Each row has a class, written after it.
[ 121 -141  222    1  304  -78  163 -454 -180  147  353  108  240 -145
 -141  284 -177  152 -392  136 -219  131 -103  -89   86   34  -28 -104
  454  -16 -104    3 -303 -325   10  295 -138  -22 -563  -79 -402  137] => pum
[ 213  -28  -51   25  160  -87   51 -239 -152  406  487  289  184  -65
   20  354   48  275 -129  126 -179  161   -9  -85  -21 -338   48  -31
  345  128  220  -42   19  -50 -199  -16 -209  -58 -265 -264  139   88] => gul
[  59   32   -7  -65  -33  -80  118  -29   -7   77  -28 -118 -211   49
   -4  -61  145  165   57 -171  -83  111  111   67   -8   83  178  -15
 -120  -29   65  -74 -209   82  -66  -98 -130   -5  -27 -120   68  -65] => mudil
[-118   88   85   69 -247  -50 -345  363 -190  516  -85 -164 -229  176
   93   92  387  -40  253  143 -142 -152  228   30   79  208  255  -49
 -123  489 -148 -125   -4  429  -57 -310  506 -211  626   -4  477 -277] => mudil
[  -5   65   28  -46  -67  -21   68  -65   -5  -19  -81  -89 -115   59
    8 -244  165   -6   87  -82  152  -18   90  142  -86   39   31   42
 -131 -136   11  -45   66   58  -53   69   29  -63  146  -31  132  -15] => fis
[   7 -198  -56  111   84  -16  160 -174  332  -88 -176  186  210 -187
   -4  240  -35  -34  -19   21 -215 -170 -190 -226  -12  120  -42  -25
  367 -227   71  394  112 -221  126  -25 -345   73 -566  147 -566  190] => libup
[ -29  227  -60 -175  116 -417   89  -36 -207  538  203   60 -226   62
 -367  374  302   37  280  467 -497 -125   -1  126   99 -160  478    6
  490  180   63 -202 -206  228  146  -15 -522   35  -97 -181   41  537] => fis
[  78   91    6 -215   -1 -129  -46 -359  214  -39 -234  207  303 -130
   42   73  -99  -10   74   49 -156 -136 -201 -120  -43  239  -45   37
  191 -633   58  182  141   59 -116  -66  131 -163 -462   22 -742   57] => Nedam
[-231  -46  154 -157  -12   70  -78  331  102  309   -2   71  135 -112
 -162  188  -37  186   34  238 -275  220 -138   81  217 -291  246 -118
  495    2  141   77 -179  -51  166  185 -294   -2   56   33 -163   33] => tedar
[ -94 -252   54  -30  328  -87    4  202   67  255  -76  169  310  -35
   42  368 -189 -131  -71   85 -471  -54 -134 -115  127   56  -15 -238
  294  313  -41  164 -104  -49   15 -327 -129   93 -191 -236 -191  116] => gul
[ -76 -214  204   -1  273   42   26 -205   22  132   81  -15  158  -74
 -172  -45 -302 -192 -143    9  -28  -18 -101   55   29  -58  -82 -153
  261   61 -298  -88 -177 -289   14   18  194 -204   -7 -151   -2  195] => gosav
[ -89   71  140 -451   45  -18   99 -178 -350  639   96 -208 -199   95
 -139    3  123 -320 -162  144  -55 -191  405   94   43 -107   -5 -214
  129  125   53  -12 -100  196 -252 -389  352  -23  246  -99  360  156] => tedar
[ -28  119   90 -198  -76  -94   99  -35 -140   98   35  -80   -5   96
   -4 -135  100   79 -109  -44  184   39   89  114  -82 -109   95   49
   44 -177   92  -79  -11   42   57   94 -135  112  110   58  -20   68] => zup
[ 109  104   -9 -149   63  -68  136 -228  -75  109  164  -36  -80  141
   13 -134  161   87   45  -24  122  -19  105  119  -30  -15  132   41
 -158  -48   21 -118  -12  108 -121  -21 -107   27   -9  -75  152  -28] => gosav
[   5  142   33 -169  -24 -106  135 -146  -93  111   88  -90    0   73
    1 -210   92   60 -108  -72  217    7  124  169  -62  -48   84   45
 -130 -127  145 -131  -56   94  -18  132 -124   90   84  -21   77  101] => mudil
[  37  134   65  181 -124 -111 -118  -53  171  198   56   44   53 -175
 -213 -139  251 -285  -82   28  414 -131 -164  -78  131 -167 -105  153
 -202  -42  -46   40  158   83   39   10  221   64  331  103  163 -223] => donus
[  48  134   19   29   72   11  -17 -153  -34  -16   38   84   99   21
   72 -135  -50  -51 -133 -137  185   66  -63  174   18   44   45   53
  -68  -16  217  -87  105   92   60  129 -162   70   -1   -8   51   84] => Rapop
[  47  168   18 -191   48  -24 -191  -17 -189   -5 -297  264   81  -25
   -5  314   22   26 -325    6 -639    0 -110  225  251  309   71  -59
  318 -142  303   51 -136   80   79   -5 -314  132 -328 -129 -502  272] => fis
[ -54  140   39 -210 -172   16   46   35   24  180 -122 -224   88 -116
  142  145  779   79  206  176 -102   37  255 -407   90 -386  273   -9
   76  -47 -234  407  -99   80 -252 -442 -411  361 -386  -29 -245 -346] => libup
[   4  115  -95  107 -227   10  -97  340  121  -48   54 -172  330 -122
   84  198  400  -70  314  174   -7  -46 -141 -449  -82 -321 -136  109
  144  136 -148  463  170 -310 -313 -418  -62  125 -118 -187   55 -586] => gosav
[-194 -197  -38   21   69 -127  326  476  -71  407 -115   10  200  -52
  142  282  395  101  201  507 -220  119  284 -103 -135 -388   30 -208
  539  273  -65  260  124   92 -231   -7 -209  295 -131   13  -92 -240] => fis
[ 122  192   -7 -174   30 -105   81 -339  -69   -6   55  -23  -26   94
  -34 -260   67  -85   -8 -134  134  -80   -2  203  -57   54   33   50
 -176 -182   47 -199  -26   47  -52   91 -107   -5   41 -152   89  159] => pev
[ -16  281   23 -482 -115 -185   30   63  -66  300   -4 -151 -210 -170
 -166  136   51  279   86   38 -366  173   98   94  360 -386   53  -10
  229 -490 -145  -77 -359  -10 -308 -312 -102  -71 -138 -268 -224   33] => Nedam
[-158 -185   -5  -99    0 -144 -140   69  400  100 -311   52   16  -52
 -152 -183 -220   52  102 -130 -223 -101   -4  147   94  325  179   -2
  -77 -392   44  -18  -59  128   99   25  288 -274  167   -1 -459  193] => mudil
[  22  140   57  -58   16  -32   90 -154  -54   37   53  -86  -76   55
  -48 -199  130   66  -34  -40  200   91   72  131  -17  -54   91   49
 -123  -52   14  -88  -30   83  -85   60 -106   91  -71   -6  133  -10] => Rapop
[  -2  119  144 -155    4  -83   90  -78  -86   37   94 -137  -71   85
   -3 -188  -13  124  -48  -74  223  117   47  175  -14 -157   51   13
  -36 -170   75 -143 -148  -41  -82  167   10  -37  117  -83   38   37] => pev
[ -25 -163    4  275  135  108  118    8   51    2 -224   95   89 -134
  121 -124  279  -81  415   17 -127   15  194 -208  -27  141  -75   28
  -86  173 -544  137  210   94 -175  -58  147  -52   29  -97    0 -309] => gimig
[-160  -34  165  183  -15  170  -39  275   78  594  119  161  221 -176
  105  278   -9  -68  -34   48  -77  149  -22 -260   57  -58  -11 -167
  414  276  -10   19  210 -106  107  -27 -163   41  206   71  162 -324] => mudil
[ 127  217   43   14 -189  -24   89  -23  125   34   35   16 -361   29
    6  124  534  -22  -17   -4  319  -48 -164 -216  108 -217  145  180
 -248   44   12   96   55  130   71 -229  -80  252  144  297  216 -296] => gosav
[ -99   53   44  -18  -16  -77  117   29    6  -44 -220  -62   39   70
   52 -219  -98  139  -45 -181   70  113   52  149  -79  174  143   72
 -138  -78  175  -12  -82  162   57  133 -171   70   33   41  -99   10] => fis
[  82   78   49   -7  -48    1  241  216   81  311  271 -161 -283  137
   54  -97  813  261  162  247  361   48  133  270  217 -284  103  -13
 -100  142 -306 -150   84    3 -273  188  254  180  234  148  491 -312] => gimig
[ -11 -150   68  -67 -112  -20  207  245  370  355  167  -92 -304 -233
  -83  259  330  295  326 -108 -202  278   57 -246  152 -327   72 -140
  148  -85 -177   85 -301 -285 -237 -108 -178  -84 -263 -205   55 -189] => gosav
[ -50   17   32 -102 -576  346   79   96  250  -31 -312 -112 -459 -272
  -16  -59  503  344  358  -98   77  195  208 -327 -104 -324  122  234
    7 -476  -33  416   77  142 -124 -197  -43  144 -173  457   56 -318] => Rapop
[ 126  249   33 -230   49  -82  109 -371 -205  187  223   13  -49   24
  -21  -95  128  -31 -208  -53  125   58   70  152  -20 -107   87   38
   -3 -152  282 -137   15  114  -17   -6 -311  120  -81 -100  147  175] => Rapop
[  -9   45  123   25  -16  243   -4 -311    0  408   43  187  153 -183
  -56  -96   -3 -336   22   16  101  -11   20  -43  -71  -10  127   83
  179  158  110   56  330  155  144  215 -327  195  -15  161  191  289] => pum
[ -95 -152 -322  187    4 -155  250   59   39 -146 -121  -91   66  169
 -461  -94  274    7  316  462  117 -314  116 -119 -142  -68  212  154
 -273  183 -170   83   43   31   44  -74  -31   -6   49   39   88 -171] => gosav
[-139 -386   20  195  212   14  111  187  -21  -65 -341   73  247   74
  139  -64 -421  178  530   -9 -610   60  149  -66 -148  393   25  -50
  181  140 -438   71 -198   18  -34  184 -260  -76  -55 -183 -333 -183] => fis
[ 111  217  -37 -119  130  -72   76 -297 -130   53  136   59  138  147
  103 -164  181  -60  -56  -14  139  -52    2  265  -10  -25   80   21
  -48  -53  106 -208  112   63  -74  142 -219   70    4 -179  128   91] => pum
[-187 -145  222   88  -51 -148 -104  369  195    9 -418  -97   37 -243
  -38  257 -299   38  -21 -142 -447  134 -166 -155  118  200  -57  -88
  277  -81  -15  202 -377 -123  -10 -199  106  -78 -200 -142 -418 -133] => gimig
[ -34  -82    9 -173   48 -228  152  209   90  480  319  -28  -40   15
  -47  247  179  415   33  141 -300   85  156 -183  272  -71  176  -90
   87   23 -123   59 -367  -89 -201 -115  -22   50   69  -88 -137 -560] => pum
[ 123  259   -4 -277   32 -115  108 -315 -184   67  121 -152  -46  176
   13 -223  137   23  -93 -106  202  -56   77  185 -107 -128  124   38
 -157 -140   31 -227  -97  122 -139  -60  -22   74  137 -127  192   41] => gul
[ 113   66 -151   -5 -113   47  214 -411  243  393  261  241  -43  -98
    8   87  544  195 -118  214  284   96   82 -324 -126 -313  102   43
  112 -260   43  104  353  109 -230  -15   15  230 -326  314   82 -120] => gimig
[  56  -40   97  -21    3  107  167 -343  -26   49   26   40  301  -63
 -118   60  -77 -311 -267  -27  352 -135 -250 -402 -257 -180 -180   42
  128   31 -253  237  261 -137   34 -206  248  188  -55  199   42   15] => mudil
[ 192  115   91 -157   97 -331 -246 -177 -213  195  254   32  294  -99
   41  350   93 -228    5  194 -377  -30 -253  -51  179   76  142  -64
  407  101 -316 -264 -203  -95  -88 -174  -13  -20 -303 -341  -96   -5] => zup
[-275 -207  289  224   -8  370 -220  235  309 -247 -318   61  191 -213
  271   49 -386   74 -198 -174  219  372  -92 -366  145  -69  -10  -82
  125   61   -2  365  -81  -72   26  -43  381  -32 -116  387 -294 -322] => donus
[  34   55   64 -188  -36  -92  102 -114  -59  128  -32 -162  -80   56
  -23 -118  145   81 -151  -22   93    2   98  146  -46 -126  172  -14
  -41 -139  161  -55 -164   99  -16  -66  -68  120   56  -43   50  114] => pev
[-237 -492 -123  271  -19  216  177  315  246   -7 -207  512 -114  -46
 -165  -69  286 -119   36  553  212  -63  109   -6   64 -373  -48  -50
  131  294   24  337  504   11  196  265 -155  105  154  498  250    1] => Nedam
[-327   38  186  -98 -260  158  123  293  175 -172 -500 -194  108 -135
 -231 -219 -396  208  348  -44   13  245   -1 -103   11  -33  -87  100
  -36 -363    3  229 -279  -96  -39  242 -145 -100  -98   94 -341 -195] => fis
[  36  234 -105 -192  221 -215  236 -327 -185  346  139   83  -65   94
  -57  -79  278  -96  143  145 -127 -177  165   34  -89  203   66  126
 -109  121 -101  -42   53  276 -193 -162   53   36    5  -15  -13  100] => gul
[  18  106    5  -36  -74    8   38   -4  -25   63   12  -30   17   32
   72  -95  172    6  -49  -55  162   68   70   62 -122  -70   81    8
  -56  -40  239  -54   57   76  -23   45 -152  115   65  -18  156 -105] => fis
[  60  134   48 -203   30   10  136 -274  -58   48   47 -197 -136  139
   38 -214   24   83  -32 -168  126   24  102  104  -69   20   97    4
 -192  -89   44  -72 -153   70 -140  -51  -54   32  -36  -61  135  113] => gul
[  59  213   -8 -242  -38  -21   83 -260  -10   29   97 -177  -60  181
  -16 -300  175   52    6  -90  286  -12   50  240  -18 -174  152   61
 -202 -263  126 -170  -25   53 -125   45 -124   37  100 -126  189   58] => gimig
[ -99 -237  131  -37 -210  -76  196  189  -29  209   11  -61 -346 -161
  -92  305  540  131   68  323 -282   55  197 -307  -70 -456  103  -57
  432   55   48  345 -206 -102   65 -203 -453  126 -168  138   80 -161] => libup
[ -74 -330  179 -212  202  -90  -23    6  209  -21  103  304  399 -125
  114  140 -140   29 -168  222  -94  180 -137  -61  143 -313   68 -166
  478  -72   13  162 -159 -226  -45  210  -52   98 -383   26 -359  111] => Rapop
[  87  251   39 -202   40  -78  154 -239 -123   54   56 -124  -91  106
   21 -239   87   57   12  -69  153   23   93  277  -36  -18   91   31
  -83 -167   88 -188  -45  141 -121  104 -153   48  -29  -71  115   82] => Nedam
[ -33 -319    2  227  234   85 -108   68   84  342 -116  211 -121  -24
  -53  242  -67 -208   -9  107 -322  -69  -18  126  163  100  177 -247
  195  383   -3 -184   17  105   89 -104  127 -148  212 -213  375  139] => Rapop
[-256   49  122  198 -245  -88 -259  512  108 -410 -205 -162  677  -87
  261  -44  115   55  626  260  102 -156  -24 -172   10 -331 -212  261
  290 -159 -317  418  278 -233 -384  181  -38  -20 -205  -75 -273 -598] => libup
[ 107  129   61 -157  224 -131 -140   62 -156  381  375    0  338  129
   18  119   32   19    7  145 -175 -207  -35  391  194  -49  201    2
  150  289  -61 -311  109  143  -72   47 -105   86  137 -214  256   53] => donus
[  76   99   28  -21   43  -68  127 -254  -99   90  186   24  -17   82
   63 -252   14  -56 -140 -163  307   18   30  165  -99   86  -30   37
 -200  -42  139 -179   54   20   64  253  -99   22  168  -40  143   94] => pum
[ -48   -5  262 -147  155   11  -95 -136   46  -90  163 -155  415  115
  -14 -215 -435  -55   31   -2  283  -16 -131  134   45 -171   24   11
    9   10 -290 -333 -110 -119  -97  322  416 -181  177  -76  163   78] => zup
[ -21  -59   84  -86  173 -159  -92   77  275 -109   30    5  174   12
  216  158  -30  361  270   55 -395  -85   -7  -25  148   76  196  -83
  212 -120 -216   82 -143    7 -195   77  -79 -109 -300 -116 -391 -212] => fis
[  25  104  -47  -67   -6  -29  107 -174   -6   85   37  -30  -76  110
  -65 -227  113  -19  -23  -80  245  -34   17  227  -56 -107   92   44
 -158  -94  172 -162   44  101    2   62  -94   10  160  -47  253  120] => pev
[  78  253  -63  141  -26   28  181 -244   99  321   67   22   72  -58
 -179 -126  238  -11   38   60  271   62  -96   26   82   41  327  191
 -297  236  161 -130   10  298  165  217 -397  282   12  153  246   64] => gimig
[  33  102   22 -151   87  -62  136 -119   42  -34   32  -31   38  103
   44 -233   88   98   91  -70  152   55   30  202  -40    0   82   34
  -98 -156  -42 -109   24   13 -160  173  -51   51  -72  -91    3   16] => Rapop
[ 108  -42   62   96 -114 -120   61  -58  200  294  -70  -86  -57  -63
 -173  298  448  300   24   37 -476  129    6 -355   17   63  313  -70
  258  -69   77  149 -406   60  108 -187 -228   81 -264   37 -239 -202] => donus
[ -96   86   40 -184   51  -62  211  -95  -10  159 -178   83  308  -63
 -118 -133  -66   48  -32  -64  -73   31   31  118   17  -81  203   56
  102 -114  -17 -120   38  197  135  164 -376  163    7   36 -119  100] => pev
[ 246  128  -54 -243  -24 -173  127 -517 -137  347  175  132  -61 -159
 -336  164   14 -159 -280   50  -62 -176 -163  -31   -3  -92  198   49
   74  -10  162  -88 -241  -65  198 -176 -316   40 -102 -117  -13  488] => pev
[  88  -88   98   45   80   48  132 -133  149  219  239   88 -220   19
 -179  302  323  107  -81   66   95   30 -119 -169  134 -285   27 -135
  124   10   -4  -24  -82 -186  -53 -209  250 -228  -27   -2  230 -178] => mudil
[ -89 -148  131  -16  -49   80 -226  285  -24  128 -234   -6  119 -111
  183  418 -253    0  -14  -78 -463  -50  -54  -36  180    9  -22 -220
  361   47   24  106 -102   49    4 -181  -78  -43  -90 -178 -104  -28] => tedar
[-133    5  157  -76  210  -95  270  185  -69  273   44 -139  327   38
 -138 -133 -445  335   94  -24 -229  106   89  107  -27  311    9   34
   83  -31 -198  -86 -130    6  -20  344 -113   82   90  -50 -291 -197] => Nedam
[-174   96  141   42 -260  239 -218  357  171  423  -21   79 -114 -205
  191  290  481  462   -8  117 -312  327  187 -208  142   -4   -7 -134
  453 -225  192  409   50  -48 -263   18   19   13 -237  171 -389 -502] => gimig
[ 163 -229  -36  -16  202 -156  293 -155  116 -232   31   25   75  132
 -107  -18   57   36   99  -58  123  -94 -184  -69  -86 -111  -41    0
  -52    6 -317   57 -206 -157 -131 -148  284   28 -151  -54   -1  -92] => mudil
[ -30  -50   33  -81   66    1  237 -260  172 -115  -72   20  -31  -78
 -150 -252 -214   95   -1 -182  255  147 -140   33   -3 -160  166  113
  -71 -120 -162  -50 -230  -46   51   79   52  -66   -8  132   20  153] => fis
[  38  206   33  134  196 -152  100  -49   93   42  169  -19  288   48
   -6   -7 -122  339  -31   22  147  303 -174   77  147  -13  207   48
 -116  134   90 -208 -304   24 -105  203 -234   75 -291  -84 -109 -201] => mudil
[ -22  -19 -161 -176 -246   -9  100  -14  189  369 -172   15 -272 -106
 -244  226  215  171  138  -62 -333  -25  -29 -299   69   89  377  -41
   14  -69  -84  119 -316  141  175 -427 -157  -34   30  128 -117 -176] => gosav
[ -13   50 -339  -79 -343  464  258 -234 -246  500  178   52  152   -7
 -171  277  682   92 -151  314  256  -94  192 -169 -179 -899  213   21
  520   92  424  358  260  -57    3 -325 -440  252  -38  233  575  -13] => pum
[  63  175  159 -155   72 -331   90  -23 -167  359   14   -5 -511 -111
 -244  284  286   21  194   58 -633  -31  244   63  268   61   90  -16
  290  -73 -258 -263 -231  139 -161 -255 -143  -48 -220 -208   90  137] => fis
[  94  307   47 -277  -47 -147  101 -270 -196  109  128 -199  -88  178
  -44 -250  148   95  -88  -69  160   14  102  278  -82  -23  198   54
 -184 -168  209 -279 -168  117  -27  107 -266   77   51 -132  126  166] => pev
[ -68  -30   76 -145  118  -58  101 -250  -34  624  484   60  179 -101
  -66  -63  104   72   43  215  177  -38  225   98  139 -442   68   22
  237  -87 -211 -210   94  -28 -240  187   42 -116  156  -98  288   -2] => zup
[-308  -26  373  113   98  -33 -316  527  148  -48 -150  300  349 -123
  190  431  -93 -176  -41  130 -143 -138 -322  -57  436 -188 -332 -122
  530  -62 -146  126  261 -201  103  182  166 -137  170   25 -300 -240] => libup
[  46  145   65 -109   83  -61   98 -189 -110   59   88  -34  -33   98
   52 -279   57    0  -27  -45  182   82   93  253  -26   38   50   27
 -143  -64   93 -198  -25   82  -97  175 -105   43   56 -109  137   47] => gimig
[  96   31  154 -210   83 -243   56 -160  154  329  115  273  166 -115
 -167   55  -24   -1 -144  138  -48   15  -19  -88  274  -54   72   27
   31 -206  185   -2  -66   80  -31   -3 -133  124 -106  -37 -124  -17] => gosav
[ 112 -303  129  137  -82  -59  162 -328  194  248   48   90 -231 -203
 -163  -64 -220  -25  -65 -300  129   83    5 -407 -134  -66  -14  110
 -113 -102 -185   61 -114 -110   80 -242  188 -159  130   82   99   -3] => pum
[ -75   87   58   27   56  -27  -89   10  -43  -40 -187    0   75   74
   44 -132  -27  -52  -93  -54   37  -32  -33  295   75   57   64    6
  -14  -25  149  -99   19  165   91   97  -67   14  102  -51    9  220] => mudil
[  -1 -129 -291  222 -195  419  142 -229  351  -11 -235   74 -512 -194
    2 -130  539 -110  512 -111  193  -38   88 -277  -71 -205  174  129
 -273   92 -308  344  304  143 -159 -428  -90  -64 -105  211  396 -137] => mudil
[  31  132   69 -130   44 -154  104    6 -115   17   83 -104   90  153
   28 -117  113  125 -126  -36  213   66   10  224  -39  -86  134   46
  -31  -44  108 -137  -76   33  -44  123 -136  179  -18  -40   -1   -7] => zup
[  59  153  -20 -122  -17  -51   96  -45  -63  103   72   13   61   95
   17  -80  175   30   15  -21  153  -13   47  190   -3  -79   55    9
  -29  -95  197 -120   85   58  -52   82 -148   44   48  -75  107   -3] => mudil
[  70  134   61 -204  -31  -90    3 -175  -70  103  114  -71  -95   86
  -32 -138   87  -52 -165 -106  151   18   12  165   10  -56  118   11
 -127 -101  194 -197 -108   93   31    4 -130   87   90  -76  206  117] => zup
[  82  122 -253   51  -11    5  108 -143  166  136 -132   99 -147    0
   18 -137  310 -178  190  264  361 -168  -99  154 -111   34  221   63
 -272  120  302  150  272  370  -72  -54  -43  120   54  146  118  -22] => tedar
[ 113  170   14 -174   78  -98  202 -333 -205  124  208 -113  -44  176
  -61 -188   46    0 -164   39  316  -38   18  192 -172 -100  116   12
 -103    3   83 -196  -50   51    8   91 -118  106   53  -33  202  283] => tedar
[-100  161  118 -175 -207   87   78   99  -88  605  -63 -312 -530 -139
   53  195  239   89 -134  -65 -291  347  334 -387   73   58  213 -167
  -33  215  121  202 -510  174  -86 -431 -212  274   -8   79  -17 -159] => libup
